Below is a small trained network, with its code and all its weights. Each question gives an input and a class and asks what happens when units are switched off, that is, made to give their printed mean instead of their output.

import numpy as np


def w(rows, s, z=0):
    codes = np.array(rows[::2]) - 128.0
    scale = np.full(codes.shape[1], s)
    scale[-1] = z or s
    return codes * scale


def f(y):
    return np.maximum(y, 0)


def log_softmax(a):
    a = a - a.max(-1, keepdims=True)
    return a - np.log(np.exp(a).sum(-1, keepdims=True))


def net(x, mask):
    res = np.array(x, float).reshape(1, 7) / 4 @ E
    y = f(res @ A[0][:, :-1].T + A[0][:, -1])
    res = res + np.where(mask, y, B[0][:, -1]) @ B[0][:, :-1]
    return log_softmax(res[-1] @ U[:, :-1].T + U[:, -1])


A, B = {}, {}
E = w([
[68,164,98,98,178,130,71,242,152,222,205,69],'x0',
[143,251,134,1,109,202,132,66,59,151,166,154],'x1',
[153,166,124,158,130,118,132,119,132,136,153,135],'x2',
[179,191,217,148,45,144,47,153,145,204,34,72],'x3',
[136,113,113,123,115,121,110,133,123,140,128,152],'x4',
[147,92,129,106,154,151,112,137,126,123,115,117],'x5',
[108,130,149,134,111,151,180,143,122,124,135,110],'x6',
],0.011)
A[0] = w([
[99,107,112,123,139,141,158,115,119,118,153,122,178],'N1',
[110,113,76,121,154,156,148,100,138,121,115,156,156],'N2',
[176,126,164,136,105,129,141,39,105,42,59,157,24],'N3',
[127,117,51,97,142,114,154,123,135,67,185,149,135],'N4',
[137,174,109,124,137,160,135,116,117,128,130,112,64],'N5',
[108,93,77,120,176,122,181,123,95,111,187,177,153],'N6',
[91,158,61,109,168,132,96,202,140,195,168,75,58],'N7',
[119,166,153,66,137,128,157,82,58,152,135,102,3],'N8',
[147,82,109,102,152,110,155,94,139,160,161,143,151],'N9',
[143,161,140,157,123,130,105,143,115,157,87,138,86],'N10',
[171,127,139,121,72,137,121,145,137,174,82,91,170],'N11',
[73,142,99,139,158,149,110,126,128,184,145,105,25],'N12',
[163,157,209,133,73,121,88,142,131,168,54,94,149],'N13',
[101,156,133,107,167,136,102,192,146,176,173,88,36],'N14',
[140,158,183,128,55,168,75,127,152,167,72,108,156],'N15',
[192,94,154,170,115,134,174,29,104,119,77,171,2],'N16',
[155,109,137,135,98,161,141,118,148,119,139,146,4],'N17',
[140,213,113,7,106,180,117,80,61,128,157,155,117],'N18',
[115,67,124,246,164,53,129,177,160,104,102,101,103],'N19',
[74,108,111,100,173,100,147,81,129,98,194,141,139],'N20',
[131,96,122,189,101,109,143,176,190,132,113,136,85],'N21',
],0.011,0.0032)
B[0] = w([
[146,138,115,116,152,122,118,131,96,107,135,114,167],'N1',
[161,180,131,139,158,97,104,118,96,115,162,127,170],'N2',
[61,82,161,67,78,33,116,195,137,182,168,222,237],'N3',
[99,213,128,135,173,121,97,112,105,90,125,84,203],'N4',
[128,116,125,149,136,91,134,139,178,130,103,100,153],'N5',
[107,202,136,157,203,135,103,54,108,72,162,106,215],'N6',
[85,113,217,65,86,79,125,170,102,148,142,177,219],'N7',
[152,111,98,142,113,157,91,139,186,126,94,160,183],'N8',
[153,130,159,164,162,141,98,107,99,169,147,94,166],'N9',
[131,165,125,115,146,120,96,77,132,98,129,143,166],'N10',
[68,158,120,180,204,110,121,79,114,82,168,128,197],'N11',
[129,91,152,130,72,102,93,132,129,120,147,205,166],'N12',
[126,183,117,209,215,169,91,98,72,106,201,91,236],'N13',
[100,101,184,106,82,73,138,195,121,157,123,158,199],'N14',
[141,190,119,115,175,133,116,50,89,49,171,67,227],'N15',
[83,105,200,91,79,106,158,167,122,158,157,170,225],'N16',
[108,141,148,134,90,139,132,114,150,107,133,133,143],'N17',
[200,49,75,142,94,194,179,137,208,175,2,94,249],'N18',
[198,110,84,152,75,183,185,112,206,203,51,95,250],'N19',
[110,194,98,183,148,136,102,73,161,111,191,113,200],'N20',
[150,76,80,154,146,187,125,133,136,162,81,164,194],'N21',
],0.0087,0.019)
U = w([
[128,190,95,170,214,101,122,49,75,65,228,68,248],'0',
[220,89,51,156,92,146,156,107,186,174,2,86,108],'1',
[66,108,228,86,57,5,133,179,96,152,197,193,17],'2',
],0.0089,0.0015)

Each question gives the input, the list of numbers given to net, and the class t.
The units are the neurons (one row each of A and B). Each row of codes is followed by its name. A weight is (code - 128) times the scale printed after its matrix; where a second scale follows, it is the last column's (A, B and U).
mask holds one flag per neuron, in row order. A switched-off neuron (its flag False) gives its mean, the last column of its row in B, instead of its output. The means were averaged over made-up inputs and are rounded, as every weight is.
A unit's drop is (log p(t) with every unit on - log p(t) with that unit switched off) / (log p(t) with every unit on - log p(t) with every unit switched off).
The circuit of an input: a set's keep is (log p(t) with only the set's units on - log p(t) with every unit switched off) / (log p(t) with every unit on - log p(t) with every unit switched off). Starting from the 12 units with the biggest drops (on a tie, the unit counted first), units are removed one at a time, each time the one whose removal leaves the highest keep (on an exact tie, the one counted first), for as long as the keep stays at least 0.8.
circuit, biggest first: the units of the circuit, biggest drop first
top k neurons: the k neurons with the biggest drops, biggest first
drop when u is switched off: that unit's drop, to one decimal
input [-2,3,-6,3,5,4,-4], class 0: top 2 neurons	N19, N15
input [8,-6,-4,-4,-7,4,5], class 2: circuit, biggest first	N7
input [6,6,6,2,-7,3,3], class 1: top 3 neurons	N18, N3, N16
input [7,1,-3,5,-8,6,2], class 2: top 2 neurons	N7, N14
input [-8,-6,-1,2,6,-2,6], class 2: top 3 neurons	N3, N16, N18
input [0,-1,-6,0,-6,2,-8], class 1: top 4 neurons	N13, N3, N15, N6
input [6,0,6,5,4,-8,-7], class 2: top 3 neurons	N7, N14, N6
input [-3,-1,-3,-2,-5,5,7], class 2: top 4 neurons	N13, N15, N18, N11
input [-6,4,5,-1,0,5,4], class 2: top 3 neurons	N3, N19, N16
input [2,-2,4,0,7,7,7], class 1: top 2 neurons	N3, N16
input [-6,6,-3,1,4,-2,3], class 1: top 3 neurons	N18, N7, N8
input [-8,-5,2,7,4,-5,-7], class 2: top 3 neurons	N3, N16, N6
input [5,8,6,-1,1,5,-3], class 1: drop when N18 is switched off	1.5
input [-4,-2,2,6,4,-6,-3], class 0: drop when N13 is switched off	0.0
input [-5,7,3,3,-5,-8,7], class 1: circuit, biggest first	N18
input [5,-7,-2,-4,-1,0,-4], class 1: drop when N19 is switched off	2.1
